a =
[[132 124 121 146 128 110 135 136 140 123 140 125]
 [120 128 122 120 128 149 146 101 128 126 124 127]
 [122 120 132 135 142 122 153 111 146 124 136 116]
 [136 134 121 134 138 100 117 150 136 111 144 143]
 [122 117 125 148 114 102 154 130 144 124 145 111]
 [121 125 123 148 139 140 143 128 125 139 124 126]
 [123 131 130 129 110 131 125 127 115 137 122 115]
 [127 139 131 122 122 132 120 130 130 117 124 132]]
Rows and columns are counted from 1.
row 1 col 1 -> 132
row 5 col 5 -> 114
row 7 col 5 -> 110
row 3 col 5 -> 142
row 6 col 3 -> 123
row 4 col 2 -> 134
row 3 col 3 -> 132
row 1 col 8 -> 136
row 7 col 6 -> 131
row 4 col 8 -> 150
row 2 col 8 -> 101
row 2 col 10 -> 126
row 2 col 5 -> 128
row 8 col 7 -> 120
row 5 col 3 -> 125
row 5 col 1 -> 122
row 7 col 3 -> 130
row 7 col 8 -> 127
row 5 col 11 -> 145
row 2 col 6 -> 149
row 4 col 3 -> 121
row 2 col 2 -> 128
row 6 col 9 -> 125
row 6 col 11 -> 124
row 8 col 5 -> 122
row 7 col 12 -> 115
row 4 col 7 -> 117
row 6 col 6 -> 140
row 2 col 3 -> 122

grid =
[[115 140 121 118 104]
 [141 104 135 120 145]
 [114 144 121 112 106]]
Indices start at 1.
(1, 1) = 115
(2, 3) = 135
(1, 2) = 140
(3, 4) = 112
(3, 2) = 144
(1, 5) = 104

M =
[[130 128 132 118 123 130 122 137 129 127 124 128 134 118 123 135]
 [125 127 133 119 124 129 121 137 130 130 122 129 133 119 122 135]
 [129 129 128 125 127 134 130 121 126 138 120 112 123 130 129 134]
 [131 123 127 119 127 136 120 127 122 136 134 131 130 117 105 122]
 [139 127 137 126 127 129 112 131 125 124 129 139 124 116 114 127]
 [128 121 127 123 135 141 127 121 135 135 127 109 131 115 129 133]
 [139 131 125 122 123 132 124 131 122 128 136 127 133 121 125 131]
 [135 129 114 139 134 136 125 125 130 129 118 122 133 127 119 145]
 [139 129 139 129 127 127 112 133 126 122 129 141 122 118 124 131]
 [124 127 121 115 122 132 117 130 122 131 142 131 134 126 125 134]
 [133 129 130 118 122 130 123 136 127 127 126 128 134 118 123 134]
 [122 127 133 121 125 130 120 137 131 132 121 131 132 120 122 135]]
Indices start at 1.
row 1 col 1 -> 130
row 8 col 15 -> 119
row 7 col 15 -> 125
row 7 col 5 -> 123
row 8 col 8 -> 125
row 1 col 8 -> 137
row 12 col 10 -> 132
row 10 col 6 -> 132
row 9 col 15 -> 124
row 12 col 3 -> 133
row 3 col 13 -> 123
row 8 col 1 -> 135
row 7 col 1 -> 139
row 10 col 15 -> 125
row 1 col 2 -> 128
row 1 col 13 -> 134
row 2 col 5 -> 124
row 4 col 14 -> 117
row 8 col 4 -> 139
row 1 col 4 -> 118
row 2 col 10 -> 130
row 1 col 7 -> 122
row 10 col 13 -> 134
row 2 col 16 -> 135
row 11 col 5 -> 122
row 2 col 1 -> 125
row 3 col 11 -> 120
row 2 col 14 -> 119
row 3 col 9 -> 126
row 8 col 16 -> 145
row 4 col 7 -> 120
row 9 col 13 -> 122
row 9 col 4 -> 129
row 9 col 10 -> 122
row 5 col 8 -> 131
row 6 col 14 -> 115

arr =
[[130 124 129 107]
 [145 107 143 135]
 [135 137 113 133]
 [148 107 128 112]
 [113 111 111 145]
 [108 147 104 123]
 [125 140 141 106]
 [141 140 105 147]
 [115 150 126 136]
 [118 124 112 116]
 [140 108 121 131]
 [126 146 121 107]
 [142 117 116 120]
 [137 111 116 114]]
Rows and columns are counted from 1.
row 1 col 1 => 130
row 9 col 2 => 150
row 5 col 3 => 111
row 14 col 2 => 111
row 2 col 2 => 107
row 14 col 4 => 114
row 13 col 2 => 117
row 6 col 2 => 147
row 3 col 2 => 137
row 1 col 4 => 107
row 6 col 1 => 108
row 8 col 2 => 140
row 13 col 4 => 120
row 11 col 2 => 108
row 9 col 3 => 126
row 2 col 4 => 135
row 14 col 1 => 137
row 4 col 2 => 107
row 11 col 1 => 140
row 11 col 3 => 121
row 12 col 2 => 146
